Below is a small trained network, with its code and all its weights. Each question gives an input and a class and asks what happens when units are switched off, that is, made to give their printed mean instead of their output.

import numpy as np


def w(rows, s, z=0):
    codes = np.array(rows[::2]) - 128.0
    scale = np.full(codes.shape[1], s)
    scale[-1] = z or s
    return codes * scale


def norm(h):
    return h / np.sqrt((h * h).mean(-1, keepdims=True) + 1e-5)


def f(y):
    return y / 2 * (1 + np.tanh(0.7978845608 * (y + 0.044715 * y**3)))


def log_softmax(a):
    a = a - a.max(-1, keepdims=True)
    return a - np.log(np.exp(a).sum(-1, keepdims=True))


def net(x, mask):
    res = np.array(x, float).reshape(1, 7) / 4 @ E
    u = 0
    for l in range(4):
        y = f(norm(res) @ A[l][:, :-1].T + A[l][:, -1])
        res = res + np.where(mask[u : u + 3], y, B[l][:, -1]) @ B[l][:, :-1]
        u += 3
    return log_softmax(norm(res)[-1] @ U[:, :-1].T + U[:, -1])


A, B = {}, {}
E = w([
[118,87,190,192,71,131,162,187,157,159,167],'x0',
[149,148,171,174,206,94,110,100,64,226,123],'x1',
[253,149,159,196,80,135,95,69,122,46,123],'x2',
[132,108,123,144,133,119,139,127,141,121,103],'x3',
[133,248,150,122,146,106,65,251,184,70,63],'x4',
[152,144,133,116,169,142,90,82,251,165,173],'x5',
[15,147,102,225,77,92,56,73,127,141,115],'x6',
],0.0042)
A[0] = w([
[51,102,108,195,111,153,25,109,115,138,116,10],'L0N1',
[167,140,3,45,157,125,53,76,93,130,43,31],'L0N2',
[81,111,90,89,79,183,125,148,175,17,167,5],'L0N3',
],0.0053,0.0032)
B[0] = w([
[188,96,138,59,230,123,144,191,139,48,195,202],'L0N1',
[102,78,164,181,35,141,106,200,137,195,216,254],'L0N2',
[176,57,81,193,226,51,63,87,77,254,48,212],'L0N3',
],0.0092,0.0019)
A[1] = w([
[18,113,114,72,174,167,148,154,145,179,97,2],'L1N1',
[124,153,105,130,162,174,110,77,253,158,150,19],'L1N2',
[15,135,142,187,119,64,77,65,148,80,127,9],'L1N3',
],0.0053,0.002)
B[1] = w([
[247,154,135,199,81,218,116,68,142,78,80,254],'L1N1',
[152,186,89,113,79,28,192,167,19,148,105,218],'L1N2',
[213,141,125,38,166,235,165,167,133,139,159,181],'L1N3',
],0.011,0.002)
A[2] = w([
[192,77,131,185,111,128,171,229,133,172,149,54],'L2N1',
[52,129,69,134,127,145,167,165,26,56,88,68],'L2N2',
[79,155,142,132,95,106,100,222,254,134,79,253],'L2N3',
],0.0051,0.0017)
B[2] = w([
[38,185,13,157,204,188,45,195,157,209,255,253],'L2N1',
[194,213,23,129,138,3,199,171,137,159,112,154],'L2N2',
[56,125,219,61,49,136,119,71,13,106,155,238],'L2N3',
],0.0063,0.0029)
A[3] = w([
[104,157,205,103,185,126,89,133,75,163,81,135],'L3N1',
[59,60,139,115,131,129,243,20,151,155,176,2],'L3N2',
[124,111,88,3,238,191,137,141,78,83,172,120],'L3N3',
],0.0055,0.0044)
B[3] = w([
[101,7,42,119,120,92,131,52,163,84,103,200],'L3N1',
[96,90,104,69,88,97,147,90,106,58,124,147],'L3N2',
[130,126,157,113,156,117,130,139,179,82,137,254],'L3N3',
],0.013,0.0024)
U = w([
[98,110,120,85,95,119,142,95,125,66,127,254],'0',
[159,131,136,81,245,153,137,177,184,69,175,107],'1',
[86,114,138,153,90,157,89,172,129,171,202,108],'2',
[132,74,91,185,221,101,105,96,154,156,94,117],'3',
[193,170,156,175,100,199,132,93,132,93,106,110],'4',
[135,205,88,126,128,75,197,165,94,153,125,36],'5',
],0.012,0.0039)

Each question gives the input, the list of numbers given to net, and the class t.
The units are the neurons (one row each of A and B). Each row of codes is followed by its name. A weight is (code - 128) times the scale printed after its matrix; where a second scale follows, it is the last column's (A, B and U).
mask holds one flag per neuron, layer by layer. A switched-off neuron (its flag False) gives its mean, the last column of its row in B, instead of its output. The means were averaged over made-up inputs and are rounded, as every weight is.
A unit's drop is (log p(t) with every unit on - log p(t) with that unit switched off) / (log p(t) with every unit on - log p(t) with every unit switched off).
The circuit of an input: a set's keep is (log p(t) with only the set's units on - log p(t) with every unit switched off) / (log p(t) with every unit on - log p(t) with every unit switched off). Starting from all 12 units, units are removed one at a time, each time the one whose removal leaves the highest keep (on an exact tie, the one counted first), for as long as the keep stays at least 0.8.
circuit, biggest first: the units of the circuit, biggest drop first
unit that matters most: the unit with the biggest drop
top k neurons: the k neurons with the biggest drops, biggest first
drop of u: that unit's drop, to one decimal
input [7,8,3,-1,5,-4,1], class 3: top 2 neurons => (L3N1; L0N2)
input [2,-7,0,6,1,0,0], class 3: circuit, biggest first => (L0N3)
input [-3,8,-7,3,-3,-5,8], class 1: circuit, biggest first => (L1N3; L0N1; L3N3)
input [-1,4,2,2,-4,6,4], class 5: circuit, biggest first => (L1N2; L0N3)
input [6,-7,-8,-1,2,-1,8], class 1: circuit, biggest first => (L1N3; L0N2)
input [6,-2,7,0,4,-8,0], class 5: circuit, biggest first => (L1N1; L2N2)
input [5,4,1,4,6,3,2], class 0: circuit, biggest first => (L2N3; L3N1)
input [5,2,-1,-5,-7,2,8], class 1: top 2 neurons => (L1N3; L3N3)
input [3,7,7,-2,-7,-2,6], class 0: top 2 neurons => (L1N1; L3N2)
input [-5,-8,-2,-3,1,6,8], class 1: top 3 neurons => (L1N3; L0N1; L3N3)
input [-8,-1,-5,-1,-4,-8,-2], class 2: top 2 neurons => (L0N2; L1N2)
input [-6,7,-6,5,2,8,8], class 1: top 2 neurons => (L1N3; L0N3)
input [1,2,4,-3,5,-4,0], class 0: top 2 neurons => (L1N2; L1N1)
input [3,8,2,4,3,5,-4], class 3: circuit, biggest first => (L3N1)
input [5,-6,-3,3,-4,4,0], class 3: top 2 neurons => (L0N3; L0N2)
input [1,3,6,-6,8,5,7], class 0: top 3 neurons => (L1N1; L2N3; L3N1)
input [-8,-5,-4,0,-7,4,3], class 2: top 2 neurons => (L0N2; L3N1)
input [-7,8,6,-7,1,-2,-3], class 3: top 2 neurons => (L3N1; L1N1)
input [-8,-8,3,4,-6,-4,-1], class 2: top 2 neurons => (L0N2; L3N1)
input [6,-8,5,-3,8,2,0], class 0: top 4 neurons => (L2N3; L0N2; L1N1; L3N1)
input [4,-5,-8,-8,-4,6,-1], class 4: top 2 neurons => (L1N1; L0N2)
input [-7,3,-7,5,5,4,5], class 2: top 2 neurons => (L0N2; L1N1)
input [5,-1,6,-2,2,-3,-7], class 1: unit that matters most => L1N1
input [0,-1,1,-1,-1,-3,-1], class 5: circuit, biggest first => (L2N2; L1N1)
input [-3,2,5,-8,1,-6,2], class 5: circuit, biggest first => (L1N1; L2N2)
input [-2,6,-8,0,-4,-1,-5], class 4: circuit, biggest first => (L1N1; L0N3)
input [0,0,8,-6,8,-6,3], class 0: circuit, biggest first => (L1N1; L2N3; L3N1)
input [-3,-1,-4,-7,-1,3,4], class 1: circuit, biggest first => (L0N1)
input [-3,-2,4,8,1,-8,-7], class 5: circuit, biggest first => (L2N2; L1N1)
input [-3,-6,1,2,2,4,0], class 3: drop of L0N3 => 1.7
